Here is a tiny trained network, its code and every weight. The questions are about switching its units off for an input and a target symbol, where a switched-off unit gives its printed mean instead of its output.

import numpy as np


def w(rows, s, z=0):
    codes = np.array(rows[::2]) - 128.0
    scale = np.full(codes.shape[1], s)
    scale[-1] = z or s
    return codes * scale


def f(y):
    return np.maximum(y, 0)


def softmax(a):
    e = np.exp(a - a.max(-1, keepdims=True))
    return e / e.sum(-1, keepdims=True)


def log_softmax(a):
    a = a - a.max(-1, keepdims=True)
    return a - np.log(np.exp(a).sum(-1, keepdims=True))


def net(x, mask):
    ids = ['αβγδζηλμξπστφψω'.index(c) for c in x.split()]
    T = len(ids)
    res = E[ids] + P[:T]
    u = 0
    for l in range(2):
        r = res
        for j in range(3):
            rows = slice(4 * j, 4 * j + 4)
            q, k, v = (r @ M[l][rows].T for M in (Q, K, V))
            z = softmax(np.where(np.tri(T) > 0, q @ k.T / 4**0.5, -1e9)) @ v
            o = O[l][rows]
            res = res + np.where(mask[u + j], z, o[:, -1]) @ o[:, :-1]
        u += 3
        y = f(res @ A[l][:, :-1].T + A[l][:, -1])
        res = res + np.where(mask[u : u + 8], y, B[l][:, -1]) @ B[l][:, :-1]
        u += 8
    return log_softmax(res[-1] @ U[:, :-1].T + U[:, -1])


Q, K, V, O, A, B = {}, {}, {}, {}, {}, {}
E = w([
[172,15,84,133,149,111,66,24],'α',
[78,147,150,159,136,65,99,174],'β',
[88,162,159,147,28,104,131,166],'γ',
[154,88,170,143,74,178,46,39],'δ',
[41,13,172,153,210,149,84,157],'ζ',
[108,165,62,200,147,115,187,200],'η',
[115,163,164,103,193,90,117,85],'λ',
[151,179,58,133,161,154,219,103],'μ',
[116,130,112,47,131,116,197,59],'ξ',
[122,92,100,166,42,114,212,158],'π',
[77,158,228,179,93,248,78,133],'σ',
[100,142,148,85,26,156,174,94],'τ',
[113,207,100,161,230,102,141,150],'φ',
[83,91,173,82,71,67,115,101],'ψ',
[132,121,215,178,171,80,230,138],'ω',
],0.017)
P = w([
[211,121,184,65,105,138,110,182],'0',
[93,125,175,192,119,125,142,41],'1',
[194,128,139,36,122,154,75,198],'2',
[63,142,112,158,130,147,113,50],'3',
[178,134,98,4,135,173,50,213],'4',
[16,172,51,108,148,172,92,65],'5',
],0.012)
Q[0] = w([
[156,155,150,113,115,108,124,176],'0.h0',
[148,123,171,132,130,144,60,159],'0.h0',
[180,108,144,128,153,151,57,161],'0.h0',
[163,126,111,131,101,146,125,83],'0.h0',
[107,121,102,143,131,110,124,150],'0.h1',
[124,153,124,219,103,85,140,55],'0.h1',
[87,142,144,136,108,151,131,148],'0.h1',
[147,176,138,50,114,119,125,208],'0.h1',
[38,176,141,219,71,60,141,191],'0.h2',
[137,89,142,110,6,217,183,178],'0.h2',
[111,121,141,105,84,118,212,19],'0.h2',
[58,93,244,45,108,117,26,118],'0.h2',
],0.018)
K[0] = w([
[197,103,94,148,112,132,76,118],'0.h0',
[129,114,160,150,138,173,70,150],'0.h0',
[144,143,146,154,137,193,78,133],'0.h0',
[124,173,158,96,85,125,139,145],'0.h0',
[135,122,119,146,136,107,127,162],'0.h1',
[126,174,151,138,96,32,217,139],'0.h1',
[128,142,126,148,107,118,103,154],'0.h1',
[58,117,56,127,122,193,59,108],'0.h1',
[74,168,151,167,84,57,157,233],'0.h2',
[111,103,101,140,6,245,150,135],'0.h2',
[145,121,161,46,92,117,227,78],'0.h2',
[66,101,225,84,99,126,21,104],'0.h2',
],0.017)
V[0] = w([
[128,128,128,127,129,129,129,127],'0.h0',
[110,95,159,123,144,172,156,155],'0.h0',
[128,128,127,128,128,128,127,128],'0.h0',
[157,84,150,167,111,184,64,94],'0.h0',
[125,115,122,118,143,139,140,142],'0.h1',
[190,169,90,125,85,28,123,89],'0.h1',
[128,128,128,128,128,128,128,128],'0.h1',
[55,1,109,68,185,89,160,126],'0.h1',
[127,116,143,126,141,139,141,136],'0.h2',
[41,210,34,85,162,102,131,121],'0.h2',
[140,123,134,131,143,139,139,109],'0.h2',
[42,166,73,94,131,115,64,70],'0.h2',
],0.0065)
O[0] = w([
[128,129,127,130,129,128,128,130,129],'0.h0',
[151,110,112,126,131,168,179,112,194],'0.h0',
[128,129,129,128,128,127,127,128,126],'0.h0',
[174,147,78,64,36,172,176,28,228],'0.h0',
[114,128,129,124,146,130,145,136,115],'0.h1',
[187,83,139,79,51,127,115,192,57],'0.h1',
[128,128,128,128,128,128,128,128,128],'0.h1',
[60,93,199,2,91,144,167,17,46],'0.h1',
[114,125,131,113,115,136,128,120,130],'0.h2',
[144,82,241,137,82,101,200,101,122],'0.h2',
[108,133,123,146,116,126,113,139,123],'0.h2',
[199,127,133,239,85,149,175,132,252],'0.h2',
],0.0053,0.0021)
A[0] = w([
[138,87,124,102,140,134,188,178,73],'0.n0',
[131,142,86,138,74,108,130,75,154],'0.n1',
[155,157,92,152,130,15,133,108,138],'0.n2',
[54,142,120,140,142,115,130,90,48],'0.n3',
[90,144,73,213,110,102,108,108,120],'0.n4',
[107,21,142,109,160,57,146,201,77],'0.n5',
[189,151,180,119,145,135,85,92,62],'0.n6',
[143,66,205,244,94,128,182,81,11],'0.n7',
],0.011)
B[0] = w([
[150,154,95,138,139,117,153,76,142],'0.n0',
[109,116,128,170,196,137,147,153,255],'0.n1',
[87,115,107,101,127,158,156,142,200],'0.n2',
[167,127,97,126,80,139,128,134,159],'0.n3',
[146,115,149,87,138,136,159,55,249],'0.n4',
[130,110,149,206,82,122,120,82,162],'0.n5',
[104,89,158,133,127,118,90,169,153],'0.n6',
[253,131,145,191,138,119,119,205,225],'0.n7',
],0.013,0.0053)
Q[1] = w([
[101,140,143,177,57,161,210,133],'1.h0',
[121,194,104,148,190,79,188,130],'1.h0',
[116,233,210,142,165,184,91,117],'1.h0',
[96,101,144,251,118,76,80,121],'1.h0',
[119,169,127,144,177,120,104,177],'1.h1',
[137,103,198,112,137,125,131,102],'1.h1',
[28,114,184,209,151,123,129,97],'1.h1',
[67,157,122,139,175,138,172,101],'1.h1',
[96,151,113,210,151,127,103,111],'1.h2',
[76,164,81,131,145,157,141,116],'1.h2',
[196,173,117,128,134,153,119,123],'1.h2',
[126,129,108,160,99,78,127,86],'1.h2',
],0.017)
K[1] = w([
[161,178,129,151,44,142,192,133],'1.h0',
[140,185,111,134,187,41,189,142],'1.h0',
[142,254,213,135,185,181,91,140],'1.h0',
[123,83,176,222,115,99,87,154],'1.h0',
[115,159,144,149,151,206,85,130],'1.h1',
[116,123,172,95,170,64,122,110],'1.h1',
[83,149,178,139,128,40,161,185],'1.h1',
[113,179,125,124,146,111,186,126],'1.h1',
[55,209,181,154,117,79,175,164],'1.h2',
[95,140,110,141,113,160,153,95],'1.h2',
[187,171,131,120,115,172,103,123],'1.h2',
[134,151,163,128,134,44,182,139],'1.h2',
],0.017)
V[1] = w([
[134,163,152,126,97,97,134,106],'1.h0',
[74,41,82,129,169,133,152,191],'1.h0',
[88,86,147,120,93,131,188,175],'1.h0',
[40,188,88,145,155,177,139,38],'1.h0',
[187,63,112,150,177,116,63,103],'1.h1',
[131,110,93,88,137,109,176,161],'1.h1',
[146,18,47,111,142,1,174,136],'1.h1',
[123,168,199,138,106,178,190,146],'1.h1',
[119,102,86,163,169,132,84,128],'1.h2',
[113,157,179,152,107,160,105,138],'1.h2',
[95,88,111,153,144,153,126,152],'1.h2',
[115,3,111,143,159,144,103,129],'1.h2',
],0.0059)
O[1] = w([
[132,73,105,114,145,127,109,120,83],'1.h0',
[152,196,181,140,115,170,116,118,99],'1.h0',
[153,100,129,118,150,114,64,100,105],'1.h0',
[153,102,146,174,148,75,183,152,61],'1.h0',
[198,147,118,150,161,146,107,84,246],'1.h1',
[100,168,139,125,98,87,166,122,65],'1.h1',
[153,171,135,122,78,2,124,95,3],'1.h1',
[85,118,148,132,150,142,148,190,227],'1.h1',
[156,151,110,155,140,188,134,102,161],'1.h2',
[114,100,146,153,123,171,115,144,212],'1.h2',
[132,137,111,154,128,162,142,125,160],'1.h2',
[135,174,71,189,150,128,109,66,194],'1.h2',
],0.0072,0.0024)
A[1] = w([
[122,87,148,181,176,148,83,59,65],'1.n0',
[109,185,146,138,211,90,107,145,245],'1.n1',
[90,185,85,193,110,43,61,255,79],'1.n2',
[79,137,159,177,183,195,142,176,48],'1.n3',
[145,134,99,186,207,145,182,86,39],'1.n4',
[154,191,158,36,160,79,105,234,1],'1.n5',
[140,150,59,101,23,73,150,244,88],'1.n6',
[18,116,124,155,135,118,152,63,22],'1.n7',
],0.0092,0.0042)
B[1] = w([
[113,175,119,120,96,108,218,172,214],'1.n0',
[131,80,96,154,65,215,158,96,188],'1.n1',
[68,213,70,175,199,15,58,120,151],'1.n2',
[152,96,105,74,158,24,128,84,255],'1.n3',
[92,129,169,114,78,128,54,154,252],'1.n4',
[156,227,254,88,201,123,122,95,159],'1.n5',
[146,75,35,130,44,140,191,201,159],'1.n6',
[133,204,99,58,136,180,102,150,156],'1.n7',
],0.0094,0.0093)
U = w([
[120,125,204,97,128,143,69,154,97],'α',
[135,174,131,147,206,89,170,133,80],'β',
[109,145,64,168,167,100,183,152,86],'γ',
[121,81,81,108,56,99,138,149,88],'δ',
[2,141,103,105,109,150,180,87,162],'ζ',
[159,133,95,170,137,217,89,193,109],'η',
[111,97,164,81,58,168,114,216,88],'λ',
[133,59,91,82,172,101,118,152,125],'μ',
[132,153,133,105,113,94,111,197,86],'ξ',
[98,53,162,77,40,102,43,117,94],'π',
[182,169,97,117,158,134,224,173,53],'σ',
[132,52,184,208,119,121,182,118,255],'τ',
[59,105,140,153,121,105,30,135,140],'φ',
[172,132,95,108,99,76,110,66,108],'ψ',
[122,119,151,57,98,43,156,118,81],'ω',
],0.0081,0.0093)

Each question gives the input, a string of symbols that net reads in full, and the target symbol t.
The units are the heads (4 rows each of Q, K, V and O) and the neurons (one row each of A and B). Each row of codes is followed by its name. A weight is (code - 128) times the scale printed after its matrix; where a second scale follows, it is the last column's (O, A, B and U).
mask holds one flag per unit, layer by layer, with each layer's heads first. A switched-off unit (its flag False) gives its mean, the last column of its rows in O or B, instead of its output. The means were averaged over made-up inputs and are rounded, as every weight is.
A unit's drop is (log p(t) with every unit on - log p(t) with that unit switched off) / (log p(t) with every unit on - log p(t) with every unit switched off).
The circuit of an input: a set's keep is (log p(t) with only the set's units on - log p(t) with every unit switched off) / (log p(t) with every unit on - log p(t) with every unit switched off). Starting from the 12 units with the biggest drops (on a tie, the unit counted first), units are removed one at a time, each time the one whose removal leaves the highest keep (on an exact tie, the one counted first), for as long as the keep stays at least 0.8.
circuit, biggest first: the units of the circuit, biggest drop first
unit that matters most: the unit with the biggest drop
top k neurons: the k neurons with the biggest drops, biggest first
top k neurons in layer l: the k neurons of layer l with the biggest drops, biggest first
which heads matter: for each layer, one digit per head in row order, 1 if its drop is at least 0.15 and else 0, layers parted by /
input ζ τ π π, target ζ: top 2 neurons in layer 1	1.n7; 1.n3
input φ λ τ β, target τ: circuit, biggest first	0.h2; 0.n7
input μ γ β σ ω, target μ: circuit, biggest first	1.n3; 1.h1
input λ α τ ψ, target τ: top 2 neurons in layer 0	0.n7; 0.n1
input ξ τ δ α η φ, target τ: circuit, biggest first	0.h2
input ζ μ μ, target ζ: which heads matter	010 / 000
input δ φ α λ λ, target ψ: circuit, biggest first	1.h1; 0.h0
input β α λ β ψ α, target ζ: which heads matter	000 / 000
input ξ α β, target ψ: circuit, biggest first	1.h1; 0.h0
input δ β β φ, target τ: circuit, biggest first	0.h2; 1.n1
input δ λ ξ λ μ, target η: circuit, biggest first	1.h1; 0.h1; 1.n4
input φ τ β λ φ, target β: circuit, biggest first	1.n5; 1.n2
input φ ψ τ ψ, target ζ: top 2 neurons	0.n7; 0.n1
input ω β τ ψ τ β, target ζ: circuit, biggest first	0.n7; 0.n4
input β ζ π ψ ψ, target ζ: unit that matters most	0.h1
input μ μ ζ α φ φ, target ζ: top 2 neurons	0.n7; 0.n2
input λ τ ξ, target ω: top 2 neurons in layer 0	0.n1; 0.n7
input ξ ξ ξ, target ω: circuit, biggest first	1.h2; 1.h1; 0.h1
input α η λ, target ψ: which heads matter	000 / 011
input μ μ σ λ δ τ, target τ: which heads matter	001 / 000
input η τ σ γ λ β, target τ: circuit, biggest first	0.h2
input π φ π, target δ: circuit, biggest first	1.n6; 1.h1
input μ α τ, target ψ: which heads matter	000 / 011
input ψ τ ψ β ζ α, target τ: circuit, biggest first	0.h2; 0.n1
input λ τ π η ω, target τ: top 2 neurons in layer 0	0.n5; 0.n7
input τ δ ζ ξ, target τ: circuit, biggest first	0.h2; 0.n7
input ξ λ β γ, target τ: top 2 neurons in layer 0	0.n4; 0.n7
input ω σ τ λ λ, target μ: unit that matters most	1.n3
